In the rows, 128 means zero.
Two labels a row
[132 146  98 105 156 114 140 113 135  79 127 128 123 113 105  96 134  89
 156 129  76 143 134] : Z363, Z33
[134 152 134 145 134 131 128 124 132  20 138 122 110 124 115 112 138 113
 141 145 185  98 102] : Z974, Z718
[128 123 103 128 156 122 156 129 134  69 124 119 118 101 101 127 138 130
 128 123 115 142 142] : Z363, Z33
[157 125 118 113  94 127 138 131 134 133 139 129  95 131 119 121  86 129
 134 114  80 146 128] : Z43, Z33
[160 133 143 134 114 144 148 139 130  89  89 130 109 133 118 130 119 140
 133  99 148  91  99] : Z43, Z718
[125 139 107 114 160 132 134 128 141  20 119 110 137 117 121 114 176  92
 146 147 167 111 119] : Z974, Z476
[147 118 146  93 119  99 125 122 139 153 151 123 126 116 113  83 101  94
 156 123  21 162 139] : Z260, Z718
[136 120 116 119  96 129 116 124 135 177 119 130 125 130 127 132 117 138
 120 113 100 134 135] : Z977, Z46
[145 145 126 118 126 131 107 121 149 107 116 132 133 110 129 106 116 142
 156  99  82 143 131] : Z43, Z102
[130 107  93 123 116 128 133 132 136 126 121 106  97 144 112 140 120 131
 140 101 113 150 122] : Z260, Z33
[154 138 184 130  99 122 106 132 121 177 146 119 129 133 117 118 102 131
 128 125  97 130 138] : Z43, Z718
[153 127 108 121 126 129 128 132 154 105 117 120 122 110 122 114 116 130
 149 109  90 135 119] : Z977, Z102
[118 145  79 150 167 154 172 132 133   4 100 128 119 114 112 151 162 114
 136 136 213  92 112] : Z974, Z33
[137 123 158 126  96 129 124 124 137 176 143 131 112 164 129 139 113 150
 111  96 116 140 126] : Z260, Z718
[157 108 145 119 110 123 133 125 131 113 130 131 107 125 106 111 104 133
 141 114  89 139 117] : Z43, Z718

Both labels of each row
[150 125 123 158 120 128 129 134  93 139 121 127 115 151 123 150 117 138
 117  90  88 107 124] : Z662, Z655
[169 147 121 114  31 105 119 137 119 124 127 112 119 132  92 182  84 143
 118  71  44  88 101] : Z112, Z684
[162 123 108  96 126 128 134 125 134 109 131 121 127 120 126 130 140 129
 134 127 131 132 143] : Z112, Z684
[126 123 128 130 203 137 137 137 117 112 145 136 131 105 123  78 157 113
 136 153 172 147 179] : Z506, Z655
[150 128 121 145 138 140 116 170 100 133 125 144 129 140  83 149 125 143
 132 110  86 109 136] : Z112, Z356
[155 137 115 111 124 135 123 121 143 121 137 101 129 117 136 131 134 108
 133 129 157 129 127] : Z662, Z269
[143 107 105 108 100 107 130 111 131 112 117 103 123 129 128 113 135  98
 114 101 157 120 107] : Z112, Z684
[129 118 113 105 163 131 145 115 142 125 131 106 134 108 155 108 142 111
 134 146 188 146 148] : Z662, Z684
[158 133 120 152 145 146 128 126 105 133 128 123 125 124 132 131 129 136
 131 124 123 123 143] : Z662, Z356
[178 148 120  98 114 125 124 133 143 128 129 108 133 119 109 146 114 125
 157 132 148 126 143] : Z112, Z684
[117 110 122  99  66  71 128 116 115  99 117 129 129 166 110 136 124 109
 102  62  95 126 113] : Z112, Z684
[180 152 128 100 128 144 130 135 152 156 135 115 125 114 122 152 103 139
 142 148 143 133 129] : Z662, Z684
[149 125 123 133 180 158 139 142 118 142 142 150 129 135 128 133 132 135
 133 136 111 127 153] : Z662, Z356
[132 118 113 118 139 121 143 126 141 107 118  95 143 122 148  95 148 107
 131 115 200 137 129] : Z112, Z684
[134 106 129 151 143 141 144 121 105 138 136 128 117 142 155 115 127 107
 124  99 144 125 141] : Z662, Z655
[126 108 114 125  93  94 126  94 126 117 114 104 122 143 132 114 136 100
 104 102 121 120  94] : Z662, Z684
[145 115 102 142 126 121 124 102 128 105 112  90 123 120 144  81 147 108
 122  93 207 129 116] : Z112, Z684
[133 123 135 143 129 132 144 121 101 134 135 130 125 119 118 145 120 125
 129 118  98 117 132] : Z506, Z356
[131 126 132 121 146 118 136 144 113 129 140 135 127 143 114 164 118 123
 117 106  72 125 142] : Z112, Z655
[129 112 115  96 138 133 138 116 142 110 139 109 127 110 141 160 128 104
 114 138 119 135 147] : Z662, Z684
[131 128 119 154 175 126 123 131 102 122 124 129 130 117 106 123 146 112
 128 117 143 144 146] : Z112, Z489
[151 136 125 157 169 150 107 146 102 144 139 137 119 135 122 135 122 129
 134 129 123 128 152] : Z662, Z489
[137 111 120 130 156 131 131 136 101 127 138 142 126 148 119 157 124 133
 123 128  90 142 133] : Z662, Z356
[165 125 128 142 151 151 142 142  99 161 146 146 112 152 116 156 100 132
 136 125 100 121 119] : Z662, Z655
[136 131 124 136 178 124 127 142 112 119 128 139 116 129 122 131 143 123
 126 123 131 139 152] : Z112, Z655
[151 136 127 126  81 118 135 139 129 125 130  98 140  86 105 147 124 102
 139 131 140 124 147] : Z112, Z684
[130 107 108 122 152 119 129 102 133 111 125 119 134 128 125 102 138 111
 126 130 174 138 127] : Z662, Z684
[114  95 100 106 159 107 131  97 139  98 139 120 143 115 138 108 163  96
 117 138 167 151 149] : Z662, Z684
[163 121 123 112 129 132 152 133 143 126 142 106 129  95 132 129 121 113
 137 132 165 139 154] : Z112, Z269
